Below is a small trained network, with its code and all its weights. Each question gives an input and a class and asks what happens when units are switched off, that is, made to give their printed mean instead of their output.

import numpy as np


def w(rows, s, z=0):
    codes = np.array(rows[::2]) - 128.0
    scale = np.full(codes.shape[1], s)
    scale[-1] = z or s
    return codes * scale


def norm(h):
    return h / np.sqrt((h * h).mean(-1, keepdims=True) + 1e-5)


def f(y):
    return y / 2 * (1 + np.tanh(0.7978845608 * (y + 0.044715 * y**3)))


def log_softmax(a):
    a = a - a.max(-1, keepdims=True)
    return a - np.log(np.exp(a).sum(-1, keepdims=True))


def net(x, mask):
    res = np.array(x, float).reshape(1, 4) / 4 @ E
    u = 0
    for l in range(3):
        y = f(norm(res) @ A[l][:, :-1].T + A[l][:, -1])
        res = res + np.where(mask[u : u + 8], y, B[l][:, -1]) @ B[l][:, :-1]
        u += 8
    return log_softmax(norm(res)[-1] @ U[:, :-1].T + U[:, -1])


A, B = {}, {}
E = w([
[23,17,171,157,60,92,55,179,182,129,117],'x0',
[160,168,120,187,127,120,86,156,139,157,236],'x1',
[86,165,91,221,66,250,55,120,95,67,42],'x2',
[236,2,49,113,166,104,17,99,77,78,149],'x3',
],0.0063)
A[0] = w([
[145,107,133,155,153,110,139,114,137,122,110,18],'L0N0',
[173,163,115,163,148,117,107,205,167,124,191,85],'L0N1',
[134,141,106,171,5,131,146,183,42,114,255,66],'L0N2',
[91,109,180,98,133,90,120,119,74,149,172,27],'L0N3',
[74,87,127,117,143,116,59,205,192,119,124,170],'L0N4',
[128,113,199,7,158,111,124,83,112,153,142,130],'L0N5',
[113,100,118,171,147,99,132,154,88,136,132,2],'L0N6',
[52,152,184,178,118,149,209,138,131,193,153,24],'L0N7',
],0.0063,0.0064)
B[0] = w([
[79,80,133,120,117,134,112,205,212,100,77,92],'L0N0',
[159,86,195,107,99,154,82,11,145,154,130,157],'L0N1',
[140,93,143,145,141,140,89,74,164,164,97,157],'L0N2',
[60,136,62,134,125,161,93,161,174,131,120,110],'L0N3',
[165,120,129,131,133,161,174,103,82,144,145,254],'L0N4',
[124,116,101,142,128,192,90,120,147,119,115,204],'L0N5',
[116,81,189,133,106,73,153,227,173,125,197,94],'L0N6',
[98,171,188,117,106,75,128,135,120,105,155,178],'L0N7',
],0.012,0.0044)
A[1] = w([
[73,2,155,213,92,86,152,173,154,158,135,79],'L1N0',
[131,75,109,73,197,54,169,137,227,189,182,141],'L1N1',
[115,89,126,47,115,86,183,102,130,91,28,113],'L1N2',
[85,112,101,128,75,131,102,159,107,112,121,2],'L1N3',
[154,135,116,136,134,180,159,29,68,119,135,206],'L1N4',
[196,76,116,146,163,101,111,99,129,101,186,72],'L1N5',
[135,67,129,154,123,114,164,197,76,79,168,74],'L1N6',
[143,191,113,79,73,134,106,198,72,148,166,88],'L1N7',
],0.0082,0.004)
B[1] = w([
[254,185,45,37,177,186,193,134,46,152,223,155],'L1N0',
[80,144,40,246,142,224,79,179,158,43,124,164],'L1N1',
[178,72,191,173,107,138,91,58,167,166,160,159],'L1N2',
[193,214,97,165,146,188,214,177,172,82,180,123],'L1N3',
[115,98,138,70,142,156,82,211,133,129,167,250],'L1N4',
[81,158,163,138,91,43,185,150,94,151,102,181],'L1N5',
[154,169,159,124,132,63,95,166,86,157,113,133],'L1N6',
[123,57,145,105,155,53,143,133,159,188,106,127],'L1N7',
],0.0094,0.012)
A[2] = w([
[100,87,183,127,146,29,60,152,116,134,144,91],'L2N0',
[148,73,124,178,151,108,87,166,76,66,87,168],'L2N1',
[130,67,79,121,85,95,124,81,56,121,136,42],'L2N2',
[171,104,65,131,103,1,63,112,80,85,94,7],'L2N3',
[189,143,106,96,143,141,173,110,55,91,126,174],'L2N4',
[124,130,97,221,141,144,112,181,91,112,80,149],'L2N5',
[194,53,139,99,157,132,158,67,127,108,22,145],'L2N6',
[161,113,105,216,179,80,61,57,141,198,196,1],'L2N7',
],0.0091,0.0045)
B[2] = w([
[117,141,186,43,255,163,155,122,164,128,47,191],'L2N0',
[43,206,144,168,98,110,175,135,183,118,80,253],'L2N1',
[179,216,131,160,67,115,238,72,164,148,195,177],'L2N2',
[26,230,214,212,2,24,198,81,117,91,139,186],'L2N3',
[196,135,47,158,155,68,163,184,97,180,223,253],'L2N4',
[103,96,50,98,202,171,153,110,247,67,142,206],'L2N5',
[147,125,198,195,89,163,131,37,87,152,119,171],'L2N6',
[144,94,113,163,44,201,67,18,128,152,53,175],'L2N7',
],0.0088,0.0053)
U = w([
[46,215,187,177,94,46,232,142,132,114,132,175],'0',
[213,145,71,111,185,137,173,183,54,156,206,155],'1',
[77,127,53,198,173,198,100,164,194,57,111,125],'2',
[156,93,192,171,90,172,91,39,128,188,125,166],'3',
[82,77,148,59,178,110,97,182,151,136,96,179],'4',
[139,49,54,84,46,6,99,138,124,112,48,2],'5',
[136,38,57,105,55,13,106,148,108,117,32,2],'6',
[120,42,54,110,65,32,120,145,88,135,32,2],'7',
],0.018,0.013)

Each question gives the input, the list of numbers given to net, and the class t.
The units are the neurons (one row each of A and B). Each row of codes is followed by its name. A weight is (code - 128) times the scale printed after its matrix; where a second scale follows, it is the last column's (A, B and U).
mask holds one flag per neuron, layer by layer. A switched-off neuron (its flag False) gives its mean, the last column of its row in B, instead of its output. The means were averaged over made-up inputs and are rounded, as every weight is.
A unit's drop is (log p(t) with every unit on - log p(t) with that unit switched off) / (log p(t) with every unit on - log p(t) with every unit switched off).
The circuit of an input: a set's keep is (log p(t) with only the set's units on - log p(t) with every unit switched off) / (log p(t) with every unit on - log p(t) with every unit switched off). Starting from the 12 units with the biggest drops (on a tie, the unit counted first), units are removed one at a time, each time the one whose removal leaves the highest keep (on an exact tie, the one counted first), for as long as the keep stays at least 0.8.
units of the circuit, in order: the units of the circuit, biggest drop first
unit that matters most: the unit with the biggest drop
k most important neurons: the k neurons with the biggest drops, biggest first
top k neurons in layer l: the k neurons of layer l with the biggest drops, biggest first
input [-4,2,4,5], class 0: top 3 neurons in layer 1 -> [L1N0; L1N1; L1N5]
input [4,5,-4,0], class 3: top neuron in layer 0 -> [L0N1]
input [-2,0,-6,6], class 0: units of the circuit, in order -> [L1N5; L2N3]
input [-6,7,-1,-1], class 3: 3 most important neurons -> [L0N1; L0N2; L1N0]
input [-1,6,-5,7], class 0: units of the circuit, in order -> [L1N5; L2N3]
input [-5,-5,2,6], class 0: 4 most important neurons -> [L0N4; L1N0; L2N1; L2N3]
input [5,-2,5,-4], class 1: 2 most important neurons -> [L1N1; L1N0]
input [3,-5,2,4], class 3: 4 most important neurons -> [L1N2; L2N6; L1N1; L1N4]
input [7,-8,7,-5], class 3: 3 most important neurons -> [L1N2; L1N1; L0N5]
input [8,6,8,-2], class 1: units of the circuit, in order -> [L1N0; L0N5]
input [5,-4,-5,3], class 1: 2 most important neurons -> [L1N0; L0N4]
input [-4,1,-6,2], class 2: 2 most important neurons -> [L1N1; L0N4]
input [0,-8,7,7], class 3: top 3 neurons in layer 1 -> [L1N1; L1N2; L1N5]
input [2,-1,-2,-1], class 4: unit that matters most -> L1N0
input [-1,6,7,-6], class 2: 2 most important neurons -> [L1N5; L2N3]
input [-3,-4,3,4], class 0: top 4 neurons in layer 2 -> [L2N1; L2N7; L2N5; L2N6]
input [6,8,-7,2], class 3: top 2 neurons in layer 0 -> [L0N1; L0N4]
input [3,8,-1,6], class 3: 2 most important neurons -> [L0N1; L2N7]
input [-3,7,-5,6], class 3: 2 most important neurons -> [L2N7; L0N1]
input [6,4,6,2], class 1: top 2 neurons in layer 1 -> [L1N0; L1N1]
